grid =
[[143 139 141 139 141 140 141 140 140 143 140 140 142 143 142]
 [137 145 141 137 155 147 149 140 141 143 147 142 140 144 144]
 [143 141 142 144 140 140 140 140 144 140 140 140 140 139 141]
 [144 142 141 141 144 142 141 143 140 143 142 142 142 143 140]
 [143 142 139 137 150 146 147 140 142 141 148 142 140 138 146]
 [138 140 140 138 152 148 145 139 143 140 145 143 142 142 145]
 [142 141 142 140 142 141 140 140 140 142 139 144 141 142 141]
 [140 139 142 138 156 152 149 139 145 140 142 142 142 141 147]
 [147 145 142 154 132 134 134 145 140 141 135 139 139 145 139]]
Indices start at 1.
row 1 col 1	143
row 4 col 15	140
row 2 col 1	137
row 5 col 8	140
row 9 col 7	134
row 1 col 4	139
row 4 col 1	144
row 7 col 4	140
row 2 col 12	142
row 2 col 8	140
row 4 col 5	144
row 1 col 10	143
row 1 col 15	142
row 1 col 3	141
row 4 col 6	142
row 4 col 13	142
row 4 col 12	142
row 5 col 11	148
row 2 col 2	145
row 7 col 10	142
row 6 col 5	152
row 4 col 10	143
row 6 col 9	143
row 1 col 14	143
row 1 col 11	140
row 9 col 2	145
row 2 col 14	144
row 1 col 5	141
row 3 col 2	141
row 5 col 10	141
row 7 col 2	141
row 9 col 12	139
row 8 col 3	142
row 8 col 2	139
row 6 col 4	138

M =
122,143,123,144,131,140,142,129,133,129,139,139
145,120,147,115,110,125,112,119,108,147,109,110
123,141,121,145,146,135,146,142,148,112,147,147
157,104,156,102,127,108,105,139,123,124,109,108
Indices start at 1.
(1, 1)	122
(1, 6)	140
(3, 10)	112
(2, 1)	145
(1, 8)	129
(2, 12)	110
(1, 4)	144
(1, 12)	139
(3, 11)	147
(1, 2)	143
(4, 2)	104
(2, 11)	109

arr =
[[127 128 138 141 149 147 146]
 [128 127 128 128 130 143 145]
 [135 144 147 142 150 148 145]
 [128 127 129 129 145 147 145]
 [128 127 128 128 129 140 145]
 [128 138 146 142 149 148 145]
 [127 135 145 142 149 147 145]
 [128 127 128 130 145 146 145]
 [130 142 147 142 150 148 146]]
Rows and columns are counted from 1.
row 1 col 1 => 127
row 5 col 6 => 140
row 3 col 5 => 150
row 4 col 5 => 145
row 4 col 6 => 147
row 3 col 6 => 148
row 4 col 4 => 129
row 9 col 1 => 130
row 8 col 7 => 145
row 9 col 4 => 142
row 4 col 7 => 145
row 9 col 5 => 150
row 9 col 3 => 147
row 5 col 3 => 128
row 7 col 7 => 145
row 7 col 5 => 149
row 7 col 2 => 135
row 9 col 2 => 142
row 6 col 3 => 146
row 5 col 2 => 127
row 6 col 5 => 149
row 3 col 2 => 144

a = [[138, 109, 141, 137, 120, 107], [123, 142, 113, 117, 133, 142], [136, 108, 145, 141, 122, 107], [117, 128, 136, 137, 139, 129], [139, 113, 139, 135, 118, 112], [132, 111, 144, 142, 126, 111], [115, 132, 127, 131, 140, 134], [118, 124, 138, 138, 137, 126], [143, 126, 125, 122, 114, 125], [129, 116, 143, 142, 128, 116]]
Rows and columns are counted from 1.
(1, 1)	138
(7, 3)	127
(8, 3)	138
(2, 1)	123
(1, 3)	141
(5, 3)	139
(2, 2)	142
(8, 5)	137
(5, 6)	112
(7, 4)	131
(4, 6)	129
(7, 1)	115
(9, 5)	114
(7, 5)	140
(6, 4)	142
(10, 6)	116
(5, 4)	135
(8, 4)	138
(8, 2)	124
(9, 4)	122
(6, 1)	132
(9, 6)	125
(5, 5)	118
(9, 1)	143
(3, 5)	122
(4, 2)	128
(1, 5)	120
(3, 4)	141
(9, 3)	125

data =
[[128 132 144 131 139 130 132 130 125 126 142 141 116 103]
 [124 130 128 129 127 128 129 130 126 127 127 131 127 127]
 [119 134 129 129 123 132 133 127 127 121 127 141 123 134]]
Indices start at 1.
(1, 1): 128
(3, 8): 127
(2, 9): 126
(3, 13): 123
(2, 12): 131
(1, 12): 141
(3, 2): 134
(2, 4): 129
(1, 14): 103
(2, 3): 128
(2, 7): 129
(1, 2): 132
(3, 3): 129
(1, 11): 142
(1, 6): 130

x =
[[126 110 139 119 112 147 125 126 135 127 134 129]
 [129 112 140 118 111 158 123 121 138 131 134 131]
 [127 111 140 121 110 154 124 122 140 131 136 129]
 [126 108 139 117 111 151 128 124 137 129 133 129]
 [125 110 140 115 110 154 123 123 139 131 131 130]
 [126 108 139 117 111 155 124 122 139 132 130 130]
 [127 112 137 121 113 146 127 125 135 127 134 131]
 [126 108 138 118 109 151 126 124 138 130 133 131]]
Rows and columns are counted from 1.
(1, 1) = 126
(5, 12) = 130
(7, 8) = 125
(7, 7) = 127
(5, 9) = 139
(7, 10) = 127
(7, 12) = 131
(4, 4) = 117
(3, 11) = 136
(2, 11) = 134
(7, 3) = 137
(3, 3) = 140
(8, 5) = 109
(3, 12) = 129
(8, 2) = 108
(6, 1) = 126
(6, 9) = 139
(6, 7) = 124
(6, 11) = 130
(4, 12) = 129
(6, 10) = 132
(1, 5) = 112
(5, 5) = 110
(8, 8) = 124
(4, 2) = 108
(1, 7) = 125
(4, 7) = 128
(3, 8) = 122
(6, 5) = 111
(4, 8) = 124
(2, 4) = 118
(5, 1) = 125
(7, 6) = 146
